Below is a small trained network, with its code and all its weights. Each question gives an input and a class and asks what happens when units are switched off, that is, made to give their printed mean instead of their output.

import numpy as np


def w(rows, s, z=0):
    codes = np.array(rows[::2]) - 128.0
    scale = np.full(codes.shape[1], s)
    scale[-1] = z or s
    return codes * scale


def f(y):
    return np.maximum(y, 0)


def log_softmax(a):
    a = a - a.max(-1, keepdims=True)
    return a - np.log(np.exp(a).sum(-1, keepdims=True))


def net(x, mask):
    res = np.array(x, float).reshape(1, 5) / 4 @ E
    y = f(res @ A[0][:, :-1].T + A[0][:, -1])
    res = res + np.where(mask, y, B[0][:, -1]) @ B[0][:, :-1]
    return log_softmax(res[-1] @ U[:, :-1].T + U[:, -1])


A, B = {}, {}
E = w([
[192,201,85,53],'x0',
[129,129,128,126],'x1',
[136,64,2,174],'x2',
[128,129,127,129],'x3',
[31,61,108,34],'x4',
],0.0085)
A[0] = w([
[151,178,91,97,141],'n0',
[116,118,92,155,139],'n1',
[120,172,173,91,113],'n2',
[144,129,163,114,122],'n3',
[138,124,161,105,112],'n4',
[69,128,114,73,120],'n5',
[165,198,53,98,143],'n6',
[58,124,129,103,133],'n7',
[220,129,154,220,42],'n8',
[116,149,159,128,124],'n9',
[156,156,154,164,110],'n10',
[116,135,84,149,156],'n11',
[159,177,103,63,95],'n12',
[109,161,154,126,120],'n13',
[93,100,150,184,188],'n14',
[125,156,155,104,120],'n15',
[154,106,1,146,56],'n16',
[97,90,154,186,182],'n17',
[174,112,110,118,250],'n18',
[155,152,198,94,123],'n19',
[140,112,175,130,178],'n20',
[225,131,145,145,110],'n21',
[173,221,113,118,62],'n22',
[137,136,37,171,61],'n23',
[97,76,109,89,169],'n24',
[154,175,109,164,81],'n25',
[146,106,170,225,135],'n26',
[104,112,106,77,127],'n27',
],0.016,0.0026)
B[0] = w([
[180,140,176,67,190],'n0',
[70,156,52,141,171],'n1',
[143,177,77,155,180],'n2',
[56,164,84,160,154],'n3',
[98,121,108,164,152],'n4',
[170,30,189,173,196],'n5',
[118,167,160,73,227],'n6',
[139,75,135,125,189],'n7',
[136,89,212,163,239],'n8',
[108,191,67,209,157],'n9',
[185,96,205,132,183],'n10',
[86,154,66,134,172],'n11',
[160,173,115,77,195],'n12',
[55,149,75,219,157],'n13',
[138,200,117,23,193],'n14',
[105,158,121,182,161],'n15',
[74,144,48,163,249],'n16',
[117,198,108,2,198],'n17',
[153,152,115,127,178],'n18',
[98,150,66,205,190],'n19',
[86,233,85,120,163],'n20',
[140,83,169,139,206],'n21',
[124,100,146,105,212],'n22',
[74,128,92,175,213],'n23',
[148,107,188,129,205],'n24',
[138,83,157,146,185],'n25',
[171,105,170,86,210],'n26',
[176,65,221,190,184],'n27',
],0.0075,0.012)
U = w([
[87,117,65,164,66],'0',
[161,11,163,122,65],'1',
[138,126,110,7,249],'2',
],0.014,0.0016)

Each question gives the input, the list of numbers given to net, and the class t.
The units are the neurons (one row each of A and B). Each row of codes is followed by its name. A weight is (code - 128) times the scale printed after its matrix; where a second scale follows, it is the last column's (A, B and U).
mask holds one flag per neuron, in row order. A switched-off neuron (its flag False) gives its mean, the last column of its row in B, instead of its output. The means were averaged over made-up inputs and are rounded, as every weight is.
A unit's drop is (log p(t) with every unit on - log p(t) with that unit switched off) / (log p(t) with every unit on - log p(t) with every unit switched off).
The circuit of an input: a set's keep is (log p(t) with only the set's units on - log p(t) with every unit switched off) / (log p(t) with every unit on - log p(t) with every unit switched off). Starting from the 12 units with the biggest drops (on a tie, the unit counted first), units are removed one at a time, each time the one whose removal leaves the highest keep (on an exact tie, the one counted first), for as long as the keep stays at least 0.8.
units of the circuit, in order: the units of the circuit, biggest drop first
unit that matters most: the unit with the biggest drop
k most important neurons: the k neurons with the biggest drops, biggest first
drop when u is switched off: that unit's drop, to one decimal
input [2,-1,-3,-1,-2], class 0: units of the circuit, in order => n19, n26
input [3,-3,1,-4,3], class 1: units of the circuit, in order => n17, n27
input [7,0,1,2,8], class 1: units of the circuit, in order => n5
input [-7,-7,6,3,-5], class 2: units of the circuit, in order => n17, n14
input [-6,-7,-5,-3,2], class 2: 3 most important neurons => n17, n14, n16
input [-7,-8,6,4,0], class 2: 4 most important neurons => n17, n14, n26, n19
input [-7,-1,-6,-1,-1], class 2: 4 most important neurons => n17, n14, n16, n26
input [3,-6,-4,-7,5], class 1: 2 most important neurons => n5, n16
input [-7,7,2,-4,-4], class 2: 2 most important neurons => n17, n14
input [3,2,6,5,-7], class 1: 3 most important neurons => n8, n21, n25
input [-5,-8,-3,-8,-4], class 2: 3 most important neurons => n17, n14, n5
input [-3,3,-2,7,2], class 2: 3 most important neurons => n8, n16, n23
input [2,0,-3,3,4], class 1: 2 most important neurons => n16, n5
input [6,1,-2,6,7], class 1: 2 most important neurons => n5, n27
input [-3,-4,2,-3,2], class 2: unit that matters most => n8
input [3,-8,-6,4,-7], class 1: 2 most important neurons => n10, n8
input [6,6,-7,-8,-2], class 0: drop when n19 is switched off => 0.5
input [-8,0,2,-6,3], class 2: drop when n17 is switched off => 0.1
input [3,0,0,2,7], class 1: drop when n6 is switched off => 0.0
input [2,-1,5,2,-8], class 1: most important neuron => n8
input [5,6,3,-4,-7], class 1: drop when n8 is switched off => 0.2
